Here is a tiny trained network, its code and every weight. The questions are about switching its units off for an input and a target symbol, where a switched-off unit gives its printed mean instead of its output.

import numpy as np


def w(rows, s, z=0):
    codes = np.array(rows[::2]) - 128.0
    scale = np.full(codes.shape[1], s)
    scale[-1] = z or s
    return codes * scale


def f(y):
    return np.maximum(y, 0)


def softmax(a):
    e = np.exp(a - a.max(-1, keepdims=True))
    return e / e.sum(-1, keepdims=True)


def log_softmax(a):
    a = a - a.max(-1, keepdims=True)
    return a - np.log(np.exp(a).sum(-1, keepdims=True))


def net(x, mask):
    ids = ['αγδεζηθμξπτω'.index(c) for c in x.split()]
    T = len(ids)
    res = E[ids] + P[:T]
    u = 0
    for l in range(2):
        q, k, v = (res @ M[l].T for M in (Q, K, V))
        z = softmax(np.where(np.tri(T) > 0, q @ k.T / 4**0.5, -1e9)) @ v
        res = res + np.where(mask[u], z, O[l][:, -1]) @ O[l][:, :-1]
        u += 1
        y = f(res @ A[l][:, :-1].T + A[l][:, -1])
        res = res + np.where(mask[u : u + 8], y, B[l][:, -1]) @ B[l][:, :-1]
        u += 8
    return log_softmax(res[-1] @ U[:, :-1].T + U[:, -1])


Q, K, V, O, A, B = {}, {}, {}, {}, {}, {}
E = w([
[143,223,171],'α',
[168,182,124],'γ',
[179,150,188],'δ',
[133,201,163],'ε',
[158,134,22],'ζ',
[202,125,162],'η',
[160,214,179],'θ',
[150,182,147],'μ',
[162,63,88],'ξ',
[152,10,77],'π',
[178,100,43],'τ',
[127,165,120],'ω',
],0.012)
P = w([
[105,54,100],'0',
[77,104,143],'1',
[248,129,157],'2',
[70,132,17],'3',
[33,111,168],'4',
[211,134,115],'5',
[54,138,31],'6',
[32,86,169],'7',
[196,139,94],'8',
],0.016)
Q[0] = w([
[43,49,23],'0.h1',
[254,40,212],'0.h1',
[184,127,64],'0.h1',
[214,177,130],'0.h1',
],0.0068)
K[0] = w([
[169,28,218],'0.h1',
[183,131,29],'0.h1',
[59,1,159],'0.h1',
[92,182,41],'0.h1',
],0.0086)
V[0] = w([
[48,26,232],'0.h1',
[136,129,197],'0.h1',
[155,179,147],'0.h1',
[3,21,198],'0.h1',
],0.0055)
O[0] = w([
[130,27,79,158],'0.h1',
[110,252,112,26],'0.h1',
[87,106,41,7],'0.h1',
[18,87,145,211],'0.h1',
],0.0031,0.0012)
A[0] = w([
[116,245,151,206],'0.n1',
[132,62,112,2],'0.n2',
[142,76,57,90],'0.n3',
[79,199,157,106],'0.n4',
[165,199,122,108],'0.n5',
[139,125,219,116],'0.n6',
[141,204,70,93],'0.n7',
[178,149,28,42],'0.n8',
],0.012,0.0051)
B[0] = w([
[191,133,103,254],'0.n1',
[159,134,125,161],'0.n2',
[121,254,153,244],'0.n3',
[158,187,121,186],'0.n4',
[84,54,117,196],'0.n5',
[198,38,161,188],'0.n6',
[115,83,116,206],'0.n7',
[189,88,162,242],'0.n8',
],0.0074,0.0049)
Q[1] = w([
[168,82,45],'1.h1',
[82,93,162],'1.h1',
[132,64,254],'1.h1',
[143,119,22],'1.h1',
],0.0096)
K[1] = w([
[55,253,218],'1.h1',
[172,149,65],'1.h1',
[103,2,108],'1.h1',
[50,100,246],'1.h1',
],0.0087)
V[1] = w([
[74,177,26],'1.h1',
[216,113,41],'1.h1',
[231,6,45],'1.h1',
[168,96,247],'1.h1',
],0.012)
O[1] = w([
[138,135,4,65],'1.h1',
[136,201,159,198],'1.h1',
[90,170,144,254],'1.h1',
[128,98,222,174],'1.h1',
],0.013,0.0049)
A[1] = w([
[172,187,233,124],'1.n1',
[151,204,57,2],'1.n2',
[140,53,47,23],'1.n3',
[47,191,2,41],'1.n4',
[33,59,51,150],'1.n5',
[154,95,165,69],'1.n6',
[181,123,98,151],'1.n7',
[188,88,183,34],'1.n8',
],0.0087,0.0069)
B[1] = w([
[141,50,46,255],'1.n1',
[155,43,197,144],'1.n2',
[141,201,113,140],'1.n3',
[174,197,252,171],'1.n4',
[118,142,2,158],'1.n5',
[74,205,59,154],'1.n6',
[77,72,152,165],'1.n7',
[130,230,57,174],'1.n8',
],0.0074,0.012)
U = w([
[147,170,110,89],'α',
[167,198,142,24],'γ',
[112,98,202,254],'δ',
[124,134,148,153],'ε',
[103,228,116,143],'ζ',
[98,80,205,189],'η',
[253,157,151,91],'θ',
[173,94,110,180],'μ',
[94,119,68,118],'ξ',
[107,61,53,139],'π',
[103,199,124,170],'τ',
[115,180,19,34],'ω',
],0.016,0.0064)

Each question gives the input, a string of symbols that net reads in full, and the target symbol t.
The units are the heads (4 rows each of Q, K, V and O) and the neurons (one row each of A and B). Each row of codes is followed by its name. A weight is (code - 128) times the scale printed after its matrix; where a second scale follows, it is the last column's (O, A, B and U).
mask holds one flag per unit, layer by layer, with each layer's heads first. A switched-off unit (its flag False) gives its mean, the last column of its rows in O or B, instead of its output. The means were averaged over made-up inputs and are rounded, as every weight is.
A unit's drop is (log p(t) with every unit on - log p(t) with that unit switched off) / (log p(t) with every unit on - log p(t) with every unit switched off).
The circuit of an input: a set's keep is (log p(t) with only the set's units on - log p(t) with every unit switched off) / (log p(t) with every unit on - log p(t) with every unit switched off). Starting from the 12 units with the biggest drops (on a tie, the unit counted first), units are removed one at a time, each time the one whose removal leaves the highest keep (on an exact tie, the one counted first), for as long as the keep stays at least 0.8.
circuit, biggest first: the units of the circuit, biggest drop first
most important unit: the unit with the biggest drop
top k neurons: the k neurons with the biggest drops, biggest first
k most important neurons of layer l: the k neurons of layer l with the biggest drops, biggest first
input δ ζ δ γ, target θ: top 2 neurons => (1.n4 0.n3)
input ε π ξ δ π α ξ, target ζ: top 2 neurons => (0.n3 1.n4)
input ξ ζ τ θ, target θ: top 3 neurons => (1.n4 1.n2 0.n1)
input μ ε ξ θ, target π: circuit, biggest first => (1.h1)
input γ ζ ω δ, target θ: 2 most important neurons of layer 0 => (0.n6 0.n3)
input δ ω α ω ε η α, target π: top 2 neurons => (0.n8 0.n7)
input π δ ξ α δ ξ θ, target η: circuit, biggest first => (1.h1 0.n7)
input ε π ε η, target ζ: 4 most important neurons of layer 0 => (0.n3 0.n6 0.n5 0.n1)
input θ γ ζ ξ ζ ζ θ, target θ: circuit, biggest first => (1.n4 1.h1 1.n2 0.n4)
input ζ θ ω θ μ ω ω μ, target ζ: top 2 neurons => (0.n7 0.n8)
input ε π π δ ω ω α, target ω: 4 most important neurons of layer 0 => (0.n7 0.n8 0.n1 0.n5)
input α μ ζ ω ω γ δ, target ω: circuit, biggest first => (1.h1 0.n8 0.n6)
input ω ω α π, target ω: 3 most important neurons of layer 0 => (0.n8 0.n6 0.n1)
input γ α ω ω θ ζ ζ, target δ: circuit, biggest first => (0.n6 1.h1)
input δ δ μ δ, target η: most important unit => 1.h1
input π ω τ δ ω π π, target ω: 3 most important neurons of layer 1 => (1.n5 1.n3 1.n1)
input γ α ζ ζ ω θ ε ε, target ζ: 3 most important neurons of layer 0 => (0.n7 0.n4 0.n8)
input θ η ζ ω θ μ η, target δ: circuit, biggest first => (1.h1 0.n6)
input π π π δ, target ζ: 2 most important neurons of layer 1 => (1.n1 1.n4)
input θ η ξ ξ ω μ α, target ω: circuit, biggest first => (1.h1 0.n4)
input θ ζ π ξ, target θ: top 3 neurons => (0.n3 1.n4 1.n2)
input ζ π δ η, target ζ: top 2 neurons => (0.n3 0.n6)
input ξ ε α τ δ α ω, target η: circuit, biggest first => (1.h1)
input γ ζ ω γ π, target ζ: circuit, biggest first => (1.h1 1.n1)
input π ε ω ε, target π: 3 most important neurons of layer 0 => (0.n7 0.n8 0.n5)
input δ ξ α α π ω ω, target ζ: top 2 neurons => (1.n4 1.n1)
input δ γ ω π θ π ζ ζ, target ζ: most important unit => 0.n1
input η α τ π ζ, target ζ: top 2 neurons => (1.n1 0.n1)
